+0.76  -4.89
-2.70  -0.46
-5.34  -1.29
-5.60  +7.08
-1.66  +1.60
->
+0.76  -4.89
-2.70  -0.46
-5.34  -1.29

-6.87  -5.42  +4.68  -6.30
-8.33  -6.59  +6.46  -7.53
+7.99  +6.76  -6.10  +7.63
-7.29  -7.41  +4.81  -6.37
->
-6.87  -5.42
-8.33  -6.59
+7.99  +6.76

+6.83  +1.67  +6.46  +7.32
-6.32  +0.14  -5.53  -6.89
-3.59  -0.93  -3.34  -3.51
->
+6.83  +1.67
-6.32  +0.14
-3.59  -0.93

+3.43  +3.49  +0.33  -5.60  +4.83
+4.44  +5.06  +1.29  -6.44  +3.86
-4.97  -5.03  -3.28  +6.21  -5.57
+5.79  +4.87  +6.45  -6.59  -5.13
+4.19  +4.13  +4.70  -4.31  +1.73
->
+3.43  +3.49
+4.44  +5.06
-4.97  -5.03

+7.03  -1.48
-3.30  -2.39
+8.20  +1.62
+6.96  +0.87
-3.16  -0.32
->
+7.03  -1.48
-3.30  -2.39
+8.20  +1.62

+7.91  +0.49
-3.14  -1.04
-1.45  +0.00
+1.76  -1.47
-2.88  -1.05
->
+7.91  +0.49
-3.14  -1.04
-1.45  +0.00

-4.87  +6.20  +4.31
-4.80  +4.94  +3.85
+6.19  -7.09  -5.13
-2.56  +0.02  +1.20
+1.70  -3.53  -1.90
->
-4.87  +6.20
-4.80  +4.94
+6.19  -7.09

+5.56  -3.04  +6.10  -4.18
+5.70  -2.04  +5.10  -4.48
+6.13  -2.59  +2.43  -5.56
->
+5.56  -3.04
+5.70  -2.04
+6.13  -2.59

-0.78  -1.87  +0.14  -0.58
+1.48  +1.89  +0.14  -0.58
+4.38  +1.92  +0.14  +1.86
+1.01  -0.77  +0.14  -8.43
-4.73  -1.63  +0.14  -2.96
->
-0.78  -1.87
+1.48  +1.89
+4.38  +1.92
---
-0.90  +2.58  -3.30  +3.16
+1.86  +2.47  -2.55  -0.61
-0.67  -6.10  +7.00  +2.42
-3.45  +4.14  +0.83  -3.27
+0.07  -4.14  +3.51  +0.08
-2.99  +2.19  -4.19  +3.53
+1.64  +5.41  -2.45  +2.26
->
+3.16  -0.90  +2.58  -3.30
-0.61  +1.86  +2.47  -2.55
+2.42  -0.67  -6.10  +7.00
-3.27  -3.45  +4.14  +0.83
+0.08  +0.07  -4.14  +3.51
+3.53  -2.99  +2.19  -4.19
+2.26  +1.64  +5.41  -2.45

-7.53  -1.11  +2.67  +0.14  +0.84
-4.87  +2.11  -6.41  +5.48  +3.33
->
+0.84  -7.53  -1.11  +2.67  +0.14
+3.33  -4.87  +2.11  -6.41  +5.48

-2.67  +2.80  +0.85  +3.32  +1.03  +2.57  +3.57  -0.68  +0.22  +2.56
-0.97  +1.27  +0.37  +1.29  -0.17  +1.97  +2.34  -0.49  +0.38  +1.91
+0.72  -1.32  -0.43  -1.08  +0.86  -2.69  -3.00  +0.49  -0.62  -2.65
-1.85  +0.82  +0.18  +1.88  +2.86  -2.55  -1.80  +0.27  -1.19  -2.37
+0.95  -0.76  -0.24  -1.06  -0.78  -0.01  -0.44  +0.04  +0.25  -0.07
-5.61  +4.71  +1.29  +6.48  +4.45  +0.70  +3.02  -0.51  -1.03  +0.96
-6.18  +3.58  +0.79  +6.31  +8.18  -5.69  -3.08  +0.35  -3.02  -5.09
->
+2.56  -2.67  +2.80  +0.85  +3.32  +1.03  +2.57  +3.57  -0.68  +0.22
+1.91  -0.97  +1.27  +0.37  +1.29  -0.17  +1.97  +2.34  -0.49  +0.38
-2.65  +0.72  -1.32  -0.43  -1.08  +0.86  -2.69  -3.00  +0.49  -0.62
-2.37  -1.85  +0.82  +0.18  +1.88  +2.86  -2.55  -1.80  +0.27  -1.19
-0.07  +0.95  -0.76  -0.24  -1.06  -0.78  -0.01  -0.44  +0.04  +0.25
+0.96  -5.61  +4.71  +1.29  +6.48  +4.45  +0.70  +3.02  -0.51  -1.03
-5.09  -6.18  +3.58  +0.79  +6.31  +8.18  -5.69  -3.08  +0.35  -3.02

+4.18  +0.46  +0.99  +3.63  -4.14  +2.47  +5.72  -1.83  +3.03  +3.32  -5.49  +2.13  -0.50
-0.79  -4.61  +2.37  -0.74  +4.13  +3.15  -5.93  -5.28  -4.61  -4.43  -1.78  -4.19  +4.02
+3.93  +3.44  -0.19  -4.12  -2.96  +5.76  +3.13  -3.37  -5.44  +5.73  +0.56  +4.51  +6.37
-4.65  +5.31  +3.84  +3.27  +5.72  -1.48  +6.46  -5.56  -6.10  +1.91  +5.39  -3.55  -3.78
-4.42  +5.71  +1.18  -2.46  +1.18  +3.84  +1.25  -1.32  +1.63  -2.81  +4.77  -2.52  +2.10
+3.03  -5.11  -6.04  -3.47  -2.64  +3.12  -1.34  -4.91  +5.41  +1.25  +1.92  +1.56  +4.47
->
-0.50  +4.18  +0.46  +0.99  +3.63  -4.14  +2.47  +5.72  -1.83  +3.03  +3.32  -5.49  +2.13
+4.02  -0.79  -4.61  +2.37  -0.74  +4.13  +3.15  -5.93  -5.28  -4.61  -4.43  -1.78  -4.19
+6.37  +3.93  +3.44  -0.19  -4.12  -2.96  +5.76  +3.13  -3.37  -5.44  +5.73  +0.56  +4.51
-3.78  -4.65  +5.31  +3.84  +3.27  +5.72  -1.48  +6.46  -5.56  -6.10  +1.91  +5.39  -3.55
+2.10  -4.42  +5.71  +1.18  -2.46  +1.18  +3.84  +1.25  -1.32  +1.63  -2.81  +4.77  -2.52
+4.47  +3.03  -5.11  -6.04  -3.47  -2.64  +3.12  -1.34  -4.91  +5.41  +1.25  +1.92  +1.56

+3.12  +0.25  +2.33  -0.53  -1.08  +8.54  -2.55
+0.75  -1.60  +0.39  -0.71  +0.31  +3.18  -0.47
-0.52  -3.22  +1.70  +1.36  +1.52  +3.67  -0.71
->
-2.55  +3.12  +0.25  +2.33  -0.53  -1.08  +8.54
-0.47  +0.75  -1.60  +0.39  -0.71  +0.31  +3.18
-0.71  -0.52  -3.22  +1.70  +1.36  +1.52  +3.67

-0.18  -0.15  -0.85  +0.58  -0.20  -0.93  -0.64  +0.14  -1.05  -0.78  -0.68
+3.68  -1.99  -2.23  +1.31  +3.33  -3.02  -2.37  +6.60  -5.46  -2.38  -0.80
+0.10  +0.81  +0.16  -0.13  -0.20  -1.80  +0.80  -0.46  -1.93  -0.35  -1.29
->
-0.68  -0.18  -0.15  -0.85  +0.58  -0.20  -0.93  -0.64  +0.14  -1.05  -0.78
-0.80  +3.68  -1.99  -2.23  +1.31  +3.33  -3.02  -2.37  +6.60  -5.46  -2.38
-1.29  +0.10  +0.81  +0.16  -0.13  -0.20  -1.80  +0.80  -0.46  -1.93  -0.35

+6.77  +0.69
-4.34  +4.53
+5.07  +1.22
-2.31  -0.50
->
+0.69  +6.77
+4.53  -4.34
+1.22  +5.07
-0.50  -2.31

+0.18  -4.54  -1.77  +0.41  -4.17  +4.22  -0.75  +3.29  +1.12  +2.72  +1.02  +1.61  -1.51
+2.38  +2.97  -0.83  +3.47  -1.28  +3.25  -0.75  -1.52  +1.84  +0.95  -1.49  +5.67  -0.28
+0.05  -6.04  -2.24  +0.42  -2.25  +4.22  -1.39  +3.08  +1.84  +2.72  +0.25  +0.90  -1.61
+0.05  -6.34  -1.30  +0.47  -2.25  +4.35  -1.35  +3.47  +2.73  +2.72  -0.17  +0.28  -0.90
+2.10  -2.41  +0.58  +5.08  -4.16  +4.81  -0.56  +2.93  +5.18  +2.72  -3.40  +3.78  +1.95
->
-1.51  +0.18  -4.54  -1.77  +0.41  -4.17  +4.22  -0.75  +3.29  +1.12  +2.72  +1.02  +1.61
-0.28  +2.38  +2.97  -0.83  +3.47  -1.28  +3.25  -0.75  -1.52  +1.84  +0.95  -1.49  +5.67
-1.61  +0.05  -6.04  -2.24  +0.42  -2.25  +4.22  -1.39  +3.08  +1.84  +2.72  +0.25  +0.90
-0.90  +0.05  -6.34  -1.30  +0.47  -2.25  +4.35  -1.35  +3.47  +2.73  +2.72  -0.17  +0.28
+1.95  +2.10  -2.41  +0.58  +5.08  -4.16  +4.81  -0.56  +2.93  +5.18  +2.72  -3.40  +3.78
